Where the symbols take the objects:
state | ^ % ~ @ & + § $ *
sb | - mp - - - tj - - -
qd | - - - mp - rp - - -
lg | rp - - gp - - - - -
fd | - qs - - - - tj - -
gg | tj gp - - - - - - -
zt | - - mp - - rf - - -
gn | - - rd - - - - rf -
mr | - jj - - tj - - - -
sg | - - - - - - zz - qs
jj | md mr gt gb lf ld mm ql cj
rf | qf mh lf zn gt zt qp gn sf
mp | mn sb zt qd ld lf dg cr gd
zz | dl sr sf cn cj gd sg tn lf
zn | - - rp rf - - - - -
gp | lf gg qf lg md mn ng nb dl
mn | mp - - - - gp - - -
pp | - - - qs - - rp - -
jl | - rp - tj - - - - -
gb | - - - jj rp - - - -
dg | - - - - - qs mp - -
md | jj - - - gp - - - -
qf | rf - gp - - - - - -
sf | - - zz - - - - - rf
rp | lg jl zn lf gb qd pp tq cn
ld | - - - - mp jj - - -
tq | - - - rd - - - rp -
mh | - rf tj - - - - - -
rd | nb fj gn tq ql cr sz lf tn
cr | - - - - - rd - mp -
qs | ng fd qp pp mm dg lf sz sg
tn | - - - - - - - zz rd
cn | - - - zz - - - - rp
sr | - zz - - - - - - tj
mm | - - - - qs - jj - -
cj | - - - - zz - - - jj
nb | rd - - - - - - gp -
lf | gp tj rf rp jj mp qs rd zz
fj | - rd - - - - - tj -
sz | - - - - - - rd qs -
dl | zz - - - - - - - gp
gd | - - - - - zz - - mp
qp | - - qs - - - rf - -
gt | - - jj - rf - - - -
tj | gg lf mh jl mr sb fd fj sr
ql | - - - - rd - - jj -
ng | qs - - - - - gp - -

The rows follow the links: the fewer symbols apart two objects are, the more alike their rows tend to be.

Each row is also shifted at random along 8 hidden directions that mean nothing.

Some objects, each with a row of numbers:
lg -> [ -17   59   91  -47  -76  -23  -66  -49   32  -47  -27   91   60  -53  131   10   37   48   93   59  -64   66 -139   70   56    8   -4  -48   33  -66   36  -91   33   48   43  -33  -96   11 -124   52   30  -32   72   14]
cn -> [ -49   73  -49  -45   62   65   37   35   20   87   54   -8    4  -67  -38  -39   91   47   59  -25  -14  -72  -19   49  -40  -88   11  100  103  -20   49  156   42   42  -39  -22  -76  -36   35   28  115   60   13  -88]
cr -> [  69   24   22   65  135   88  -34  -19  -40   87  116  -17   53  -24  -40 -103  -69   92  -80    5   32   21   42  -57   -7   10  -16 -121 -108  143  150  111   63   56  -53   14  102    3  -30   69   -7   20  -39  -57]
dl -> [ -87  -26   86  -66  -45  -36 -226   42  117 -157  -70   22  -33  -41   46  -15   83   91  -64  102 -107    5   49    1  109 -166 -127   70 -147   43  -45  -43 -112  -16  -72  -47  -25  -39 -220   54   76   11   97   65]
mp -> [  12   33   85   88   32  -34  -44   -2  -45  -42    5  -15  -72  -31   51 -145  -74  -78 -150   -4  -16  -26   94 -137   54  -82  -78  -42 -106  128  -41  -10 -134   33    0   -4   23   16   -6   59   40    4   46  -30]
sg -> [ 170    8   26    7   24  -26  -74  -14  -42 -117   54  -31    6  -21  -37   73   24   35  -48  -87   87   25  -18   31   14  -35  -75   -4   -9  -28  -56   27   19   49 -106  -59  -85   30  -17   13   -1   71   35  -37]
ld -> [ 110   -2  -67  -60  -17   41  163 -191  -92  181  -29   96   71  -43  -43   90  -33 -215  234  127  -74   31 -132  -55  -24    3   90   30  125   13   85   90  -51   84  -23   -3  116 -129  -99  -26  -36 -172  -67   75]
pp -> [  95  123  140  105  232   49 -134   19 -127  -55 -187  -77    9 -172   87  -72  121   33   -9  -33  -77   63  -64    0  146   86 -112  -88   24   28  109   36  -66   27 -173 -192 -192 -154  -31   58   46  -56  182 -129]
jj -> [ 227  -58  119  -35  -33   -6  -41  -20   45  -69  -49  -30   60  -53   15   56    9  -21  -25   57  -25    7 -101 -102   90    9  -20  -16  -18  -13  -19 -109  -40    5   -6  -75   37   -6 -105  -30   52  -32   93    7]
sz -> [  80   34   69  102   25 -153 -153   -8  -70 -173  -39  -94  -94   77  130  -21   -7   34 -205  -91   80   59   61  -51  112  103 -139  -52  -68  -71 -110 -176   71 -110  -25  -14  -64   19   48   71 -168  -22   -5  -79]
tj -> [-146    1  -26   59   59   -4   95   47  -82   92   86  -95  -98  129  -88  126   41  -82   37  -84  -29  -22   30   70 -153   -6  114    7  117 -176   57  -82   66  -48    2  175   67  -71  228  -69 -138  -69  -82 -106]
tq -> [  60  117   -5   -9  180   56  -51  137  118  177  -10 -162   34  -97  -49  -69   94   79 -115   87   -4 -146   30   20   31  -57 -133   24  -30   52  118   58   -7   11  -25   68   56  -42   18   55   82  -56   54  -22]
ql -> [-228   -2   47   41  -36  -17   31  -27  121  -19   21  -22  155   60    7  111    3  -62  -22   11  115  -12  -62    0   -9   42   36   -3  103 -159  -30  -31  123  -11   24   35   12  -34 -100  -13  -38    6   55   59]
sf -> [   7  -99  -51  -38  -91  -57  -48   18   13 -140  -40   92  -17   25   24  -77   -3   -4  -32  -10  -24   22   77    7   23    4  -12   68  -61   60  -92   13  -14  -64   46  -81  -46    7  -48  -16   39  141   57   71]
sb -> [ 213   79   44  -72 -154  -40   70   14   47   25  140    5   83  -75  -92   70 -112   -6   32   33  102  -19  -43   83  -38  -93   13  -53  -17 -115   31   32    9  137   57  139   22   89  -59  -43  149   26  -32  133]
gd -> [ -36  -24  128   63 -116  -29  -77   76   47 -220  167  -94  -41   93   13  -87 -114  121 -191 -162  137  -74  134    5  -55  -29  -66  -30  -96   59 -140  -35  115   58   50   23  -41  136   -4   43   61  262   16 -130]
mh -> [ -89  -42  -34   11  -50  -30  104   43  -50   -2    3  -25  -51  138  -41   89    8  -14   15  -18  -66   20   47  113 -121   89   80  -11   -2 -100   21  -65   91  -62  103  117   47  -53   58  -53 -134   -3  -26  -15]
mr -> [ 103  -87   62   19  102   55  -17   54  -38   47   53  -96 -151   86   -5   -9  -56   36 -141 -126  -48   46   20 -110  -27   12    9  -57  -50   68   19 -105   69  -72  -38    2  113   -6  282   -6  -37   -7  -48 -179]

Where do the symbols, taken in turn from left to right, take each start?
Answer with the object's name.
[  30 -168  139  -46  -65   16 -150  -56   46  -88  -59  143   52   59  145  -40   -3  126   31   80 -131  163 -114 -108  105   21   63  -85 -176   99   44 -137   72   48  -39  -82  124   -9 -179   97  -53  -62   -2  -54]
^ ^ & $ ^ ^ ^ § $ & -> mm
[ -47   59  -17   85  252  104  -26   72  -32  166   22 -107   55  -97 -128  -44   83   -3  -34  -53  -15   28   22   21   43  -36  -21  -45  -23   55  164  108  -33  -17 -152  -13   45 -105  115   19   80  -63   57  -13]
% § § ~ $ @ @ ~ $ ^ -> nb
[ -42   89   16  -20   24   33   39   97   35   88   65  -52   27  -96   -7   -8  -17   27    3  -77   77  -77   16   89  -60  -60   21  -41   33  -62   40   37   75   22   57   66  -81   20   94  -68  181   85   -2  -28]
% * * ~ ~ & & $ -> tq
[ 197  147   42  -41  -18  -16   96  -69  -40   89   61  -31   52  -73   33   75  -26  -28   59   59  -13  -50 -126   45  -45   19    9  -38   82  -56  115   20  101  154   50   49  -56   19  -58  -23   -1  -38    9  -35]
@ & & ^ + ^ ~ -> rf
[ 153   27  -21  -76   -7  -45   33   90   39    1  -47  -91  -23  -60    9  -16   40   47  -93   75  -76 -115   36   79   -3   19 -105   44  -18   20  -32   12   -8  -15  124    7  -12    1  -23  -58   48  -28   69   73]
@ ^ ~ @ ^ ~ -> zn
[  96  -26   20   -5  -25  -50   -5  -37  -49  -65    7    3   63   65   -1  -36  -15   34  -91  -44  -20   94   38    0  -19  137  -28   -5  -94   76   34  -62   98  -78   49  -75   40   15   52  -30 -130   39    5   35]
~ % % & & § § @ @ ~ -> gn
[ -83  -43   73  -37  -37  -45  -26  115   87    3   41  -41  -73   51  -47   77  -11   88  -34   38   31  -13   17   43  -42  -61   12  -46 -134  -57    7 -105  -11  -14   77  144  120   48   27   10    1  -38  -37   -1]
% * ^ ^ * % -> gg
[  61   46  -41  -63  -11  -47   -7  -70   36   -3   61  -32  112    6  -46   60  -11  -49  -27  -18   71   -3  -14   39  -18  -61  -33   63   59  -43   32   68   94   12  -73    9    0   41   16  -21   -1   85   -7   49]
* @ @ + + & & -> rd
[ -32  -42   97   41  -52   38  -37  -61    7  -46  -58   99    5   35  197 -161  -27  -41   55  -53  -51  109  -23 -127    7   94  134  -46   41   83  -65 -114  110  -30   49 -117  -78    8    3   86   36   89   24 -129]
@ & % $ $ $ -> fj
[ 206  109   41   73   84   -3  -33   15  -41  -41  -23 -150   54  -24 -103  176  101   66   -3   27   51  -40 -103   77   61   25  -68  -93   44 -183   51   40  -16  102 -120   33  -76  -35  -80   -1  -92 -125   60  -35]
* * § ^ § ^ * § % -> sr
[   8   32   77  -23   57   14   -4  -30  -90  -62   67   24   49  -84  -40   57   17  -43   67 -127  -25  100  -56   44  -19  -19   10  -24   36  -50  146   58   32   28 -151  -64 -125  -82    8  -28  104   94   96  -25]
% § § § * % % -> qs
[ 129    0    1   73  -45   61  -11  -54 -122   -5   53   44  -19  119   50  -11  -91   31   36  -65   71   55   -5  -25  -27  102   93 -166  -68   29   21  -18  104   75  -22   36   25   59   34   67 -181    9 -124 -111]
+ @ @ ~ § * * + ~ * -> gd
[-174  -25   74   49  -90   -6  -13   17   19  -90  139    9  -13   76   46    4  -84   84  -41    5   40  -18    8  -32  -43    1   36  -79  -76  -14  -30  -80   94   83   80   60    8  107  -38   36  -77   47  -48  -57]
^ + + + * ^ * -> gp
[ -42   18    6  135  160   92 -106  139  -74   52  -28 -138 -130  100  -57   25   36  149  -70 -106  -55   32   95   13   -1    9  -14 -134 -108  -24   81   25   43   26 -125   98   54  -63  128   56  -89  -71  -10 -220]
% & & & & $ § ^ ^ & -> ql
[ -53 -162  -77   39   30  226   73   28   -5   98  -35  168   19   40   20 -189  -49   32   85  -64  -75   54   90  -62    0   44  129  -15  -87  270   -5   92  -33  -35   37  -88  117    7   67    9   71   66  -86    7]
~ $ $ ~ ~ ^ & @ -> lg
[ 142  151  143   32   87 -106   34 -118  -61 -121  112 -156  191  -88 -122  168   20   -2  -56  -29  111  104 -193   29   87  141  -82  -64  103 -171  171  -58  150   87  -86  -36 -114  -31  -17  -80  -69   17  133   42]
@ $ ^ ^ * @ § § $ -> tn
[ 128  -62  -37   41  101  129   67   65  -29   39   25   38   43  -51 -105  -94   16  134  -32  -32 -125    0   41   38   -1   45   -4  -55  -96  193   73   95   -2   14   38  -79   49   -2   16  -30   38   12   12   25]
+ ~ @ @ * + § -> sg
